(in the rows, 128 means zero)
[146 149 119 130 128 124 148 150 135 134 122 126 129 129 131 184  86 104
 147 118 133 145 104 131 128 121 125 129 108 134 122 127 117] : j702
[153 139 115 122 133 127 132  85 137 145 127 147 159 133 104 158  86 107
 125 135 140 128 138 115 125 130 127 142 109 143 136 126 119] : j702
[127 127 144 138 132 133 144 136 123 149 107 123 155 146 113 116 112 101
 137 132 137 107 122 124 127 141 132 128 127 119 134 126 130] : j692
[155 150 111 126 155 118 186  68 137 129 130 167 170 133 127 150  73 140
 119 133 148 153 144 114 122 142 111 144 121 134 140 135 115] : j702
[134 147 122 149 135 127 158 140 128 157  97 120 133 140 108 145 115  88
 114 130 109  85 130 146 135 130 121 154 102 132 131 125 131] : j702
[134 157 124 142 133 115 152 157 123 147 116 133 134 136 116 159 102  81
 130 129 110 111 125 128 120 126 122 141 100 130 143 122 133] : j702
[128 156 118 131 125 121 183 111 128 148 108 134 168 144 109 153 110  77
 133 127 116  81 144 123 121 140 140 151  98 133 139 132 117] : j702
[143 139 135 133 132 120 121 120 132 128 122 145 155 138 134 154 100 127
 127 130 151 142 129 142 127 137 118 116 104 139 130 131 119] : j692
[151 138 119 129 132 115 164 102 139 135 122 139 153 126 120 149  95 113
 128 130 131 128 130 122 127 139 133 144 121 127 142 132 121] : j702
[145 144 122 133 132 118 161 103 130 150 117 144 149 136 116 132 104  94
 127 146 120 101 136 127 126 128 129 140 110 128 132 133 123] : j702
[179 139 110 122 134 105 188  55 141 125 141 183 189 135 139 150  55 149
 101 137 181 184 160 110 132 148 105 123 143 129 138 154 114] : j702
[135 139 122 130 134 122 122 147 124 143 102 120 128 129 143 146 112 100
 138 122 119 121 120 126 132 128 121 128 120 135 132 119 117] : j692
[138 120 120 119 133 123 150  81 136 121 136 170 174 131 136 140 102 148
 124 140 151 162 132 121 125 139 123 120 144 138 128 143 113] : j692
[122 142 115 135 123  86 128 144 143 138 123 129 157 133 129 140 108 100
 131 128 118 125 127 141 134 138 126 137 119 125 135 109 127] : j692
[133 136 124 140 133 136 164 128 142 153 118 130 141 152 120 146 105  95
 120 115 121  99 135 124 120 140 125 135 106 133 140 124 114] : j702
[134 132 147 146 133 120 118 123 129 125 126 142 129 126 133 134 102 122
 123 131 149 151 113 137 128 136 123 127 135 126 133 121 138] : j692
[107 149 120 131 143 117 159 130 133 148 115 135 152 137 119 158  85  94
 125 125 134 124 131 127 133 136 119 145  99 124 139 117 122] : j702
[155 161 123 134 136 118 158 113 134 120 115 141 147 141 122  66  94 101
 124 123 139 118 134 130 135 142 131 143 112 131 145 131 116] : j702
[131 134 120 160 136 136 138 138 126 139 112 122 137 132 117  99 130 100
 137 131 112 102 135 127 110 133 131 136 117 127 118 124 159] : j692
[147 141 122 136 131 124 137 115 131 131 123 135 147 138 117 105 107 108
 131 130 139 142 112 122 127 134 124 120 131 125 128 135 131] : j692
[130 142 149 139 108 114 119 161 129 138 116 118 125 142 133 154 105 105
 139 127 133 144 115 132 132 128 127 126 120 116 124 117 125] : j692
[145 149 117 133 141 139 161 104 126 143 126 145 162 130 116 152  96 109
 129 128 144 126 132 128 124 136 128 142 120 137 138 122 128] : j702
[129 134 133 149 129 123 125 152 123 144 106 117 132 135 112 138 120  90
 144 124 122 107 121 127 138 138 126 146 115 128 125 123 126] : j692
[154 164 119 134 132 113 161 107 137 143 119 153 153 134 113 164  77 105
 124 129 139 134 130 107 122 138 126 150 115 124 137 133 116] : j702
[128 128 140 136 129 121 122 139 122 129 121 135 129 128 131 140 113 122
 133 127 150 152 120 128 128 139 121 119 123 142 133 121 120] : j692
[168 142 106 115 137 121 185  55 142 126 137 184 185 140 131 132  64 137
 110 137 174 170 145 120 122 146 121 127 145 112 131 111 113] : j702
[128 146 121 135 128 120 166 128 142 153  98 122 147 145 114 145 117  86
 136 124 107  82 138 143 126 135 143 166  93 130 128 129 125] : j702
[149 144 126 137 134 129 141  96 124 136 135 151 154 123 119 119  97 113
 128 119 150 146 141 110 131 147 128 144 141 128 130 142 110] : j692
